Below are the code and all the weights of a small trained network. Each question names an input and a class and asks about switching units off, where a switched-off unit gives its printed mean instead of its output.

import numpy as np


def w(rows, s, z=0):
    codes = np.array(rows[::2]) - 128.0
    scale = np.full(codes.shape[1], s)
    scale[-1] = z or s
    return codes * scale


def norm(h):
    return h / np.sqrt((h * h).mean(-1, keepdims=True) + 1e-5)


def f(y):
    return np.maximum(y, 0)


def log_softmax(a):
    a = a - a.max(-1, keepdims=True)
    return a - np.log(np.exp(a).sum(-1, keepdims=True))


def net(x, mask):
    res = np.array(x, float).reshape(1, 4) / 4 @ E
    u = 0
    for l in range(4):
        y = f(norm(res) @ A[l][:, :-1].T + A[l][:, -1])
        res = res + np.where(mask[u : u + 9], y, B[l][:, -1]) @ B[l][:, :-1]
        u += 9
    return log_softmax(norm(res)[-1] @ U[:, :-1].T + U[:, -1])


A, B = {}, {}
E = w([
[28,159,67,111],'x0',
[70,125,229,20],'x1',
[84,245,93,23],'x2',
[120,224,255,184],'x3',
],0.0049)
A[0] = w([
[144,210,132,162,23],'0.n1',
[117,110,6,161,1],'0.n2',
[246,88,158,99,142],'0.n3',
[159,134,142,125,50],'0.n4',
[91,148,138,111,128],'0.n5',
[116,65,157,147,86],'0.n6',
[152,158,166,148,3],'0.n7',
[122,76,133,151,128],'0.n8',
[62,144,113,153,126],'0.n9',
],0.015,0.0038)
B[0] = w([
[178,134,176,217,178],'0.n1',
[124,103,60,128,235],'0.n2',
[176,59,95,108,253],'0.n3',
[166,179,91,199,138],'0.n4',
[216,134,128,53,177],'0.n5',
[1,37,155,123,198],'0.n6',
[93,204,99,153,155],'0.n7',
[67,59,162,67,198],'0.n8',
[140,150,148,153,182],'0.n9',
],0.0069,0.0063)
A[1] = w([
[97,200,82,159,252],'1.n1',
[120,232,173,103,226],'1.n2',
[136,173,171,109,215],'1.n3',
[143,132,159,54,104],'1.n4',
[129,239,105,166,153],'1.n5',
[142,192,169,174,45],'1.n6',
[105,170,38,166,22],'1.n7',
[106,183,163,153,82],'1.n8',
[131,155,145,10,81],'1.n9',
],0.012,0.0031)
B[1] = w([
[125,179,204,127,222],'1.n1',
[184,57,129,105,253],'1.n2',
[224,162,147,99,210],'1.n3',
[49,137,81,91,205],'1.n4',
[164,95,254,177,222],'1.n5',
[190,184,217,135,192],'1.n6',
[71,223,102,211,188],'1.n7',
[203,141,124,173,175],'1.n8',
[133,196,81,8,240],'1.n9',
],0.0084,0.0048)
A[2] = w([
[133,63,128,88,4],'2.n1',
[95,187,77,150,187],'2.n2',
[155,150,156,185,44],'2.n3',
[130,93,118,116,111],'2.n4',
[180,158,83,8,78],'2.n5',
[134,105,129,174,118],'2.n6',
[88,61,200,208,109],'2.n7',
[161,122,43,85,160],'2.n8',
[146,181,163,79,86],'2.n9',
],0.014,0.0027)
B[2] = w([
[125,146,131,178,200],'2.n1',
[1,223,167,192,182],'2.n2',
[134,119,145,133,176],'2.n3',
[119,115,120,181,173],'2.n4',
[147,124,79,93,255],'2.n5',
[95,138,75,87,169],'2.n6',
[117,107,149,31,241],'2.n7',
[171,204,136,180,229],'2.n8',
[171,145,138,71,197],'2.n9',
],0.011,0.0071)
A[3] = w([
[75,2,185,128,77],'3.n1',
[135,162,111,56,108],'3.n2',
[79,118,132,125,131],'3.n3',
[93,90,198,102,246],'3.n4',
[199,96,92,129,64],'3.n5',
[71,53,183,107,113],'3.n6',
[133,112,245,126,253],'3.n7',
[165,123,61,142,101],'3.n8',
[55,188,129,207,86],'3.n9',
],0.009,0.0038)
B[3] = w([
[64,48,103,53,225],'3.n1',
[68,104,93,113,185],'3.n2',
[192,92,156,235,160],'3.n3',
[76,67,126,127,237],'3.n4',
[160,170,67,165,158],'3.n5',
[117,61,124,88,206],'3.n6',
[57,103,125,167,254],'3.n7',
[110,134,108,224,161],'3.n8',
[1,172,178,176,180],'3.n9',
],0.0083,0.0059)
U = w([
[101,200,68,79,50],'0',
[198,154,247,156,221],'1',
[81,36,127,92,252],'2',
[202,186,107,37,217],'3',
[181,127,120,153,3],'4',
[115,107,54,176,15],'5',
[53,209,149,205,195],'6',
[193,129,67,164,192],'7',
],0.014,0.0058)

Each question gives the input, the list of numbers given to net, and the class t.
The units are the neurons (one row each of A and B). Each row of codes is followed by its name. A weight is (code - 128) times the scale printed after its matrix; where a second scale follows, it is the last column's (A, B and U).
mask holds one flag per neuron, layer by layer. A switched-off neuron (its flag False) gives its mean, the last column of its row in B, instead of its output. The means were averaged over made-up inputs and are rounded, as every weight is.
A unit's drop is (log p(t) with every unit on - log p(t) with that unit switched off) / (log p(t) with every unit on - log p(t) with every unit switched off).
unit that matters most: the unit with the biggest drop
top k neurons: the k neurons with the biggest drops, biggest first
k most important neurons of layer l: the k neurons of layer l with the biggest drops, biggest first
drop when u is switched off: that unit's drop, to one decimal
input [2,-4,-6,6], class 2: top neuron	(2.n7)
input [-7,-8,6,-1], class 6: top 2 neurons	(1.n7 1.n2)
input [-3,-8,8,0], class 6: top 2 neurons	(1.n7 0.n2)
input [4,-3,7,-2], class 6: top 2 neurons	(1.n7 2.n2)
input [-7,-6,-5,1], class 2: top 2 neurons	(1.n9 2.n7)
input [-2,-7,0,2], class 6: top 3 neurons	(1.n2 1.n7 0.n2)
input [4,0,4,-5], class 6: top 2 neurons	(2.n2 1.n7)
input [-6,-4,3,2], class 1: top 2 neurons	(0.n7 0.n1)
input [-5,-1,-4,8], class 2: 2 most important neurons of layer 3	(3.n7 3.n4)
input [-6,8,6,8], class 3: 2 most important neurons of layer 1	(1.n9 1.n4)
input [7,5,3,-8], class 0: 2 most important neurons of layer 2	(2.n2 2.n7)
input [-5,-7,6,-4], class 6: top 2 neurons	(2.n2 1.n7)
input [-7,-4,7,-7], class 7: drop when 2.n5 is switched off	0.2
input [1,5,3,-7], class 0: drop when 2.n8 is switched off	0.0
input [-6,-4,4,-4], class 7: drop when 0.n3 is switched off	1.1
input [-3,5,1,-5], class 0: drop when 1.n2 is switched off	0.1
input [1,5,0,-5], class 0: unit that matters most	1.n4
input [-1,3,2,5], class 1: 2 most important neurons of layer 1	(1.n5 1.n6)
input [7,8,-3,-8], class 0: 2 most important neurons of layer 2	(2.n8 2.n7)
input [-4,-5,5,-3], class 6: most important neuron of layer 2	(2.n2)
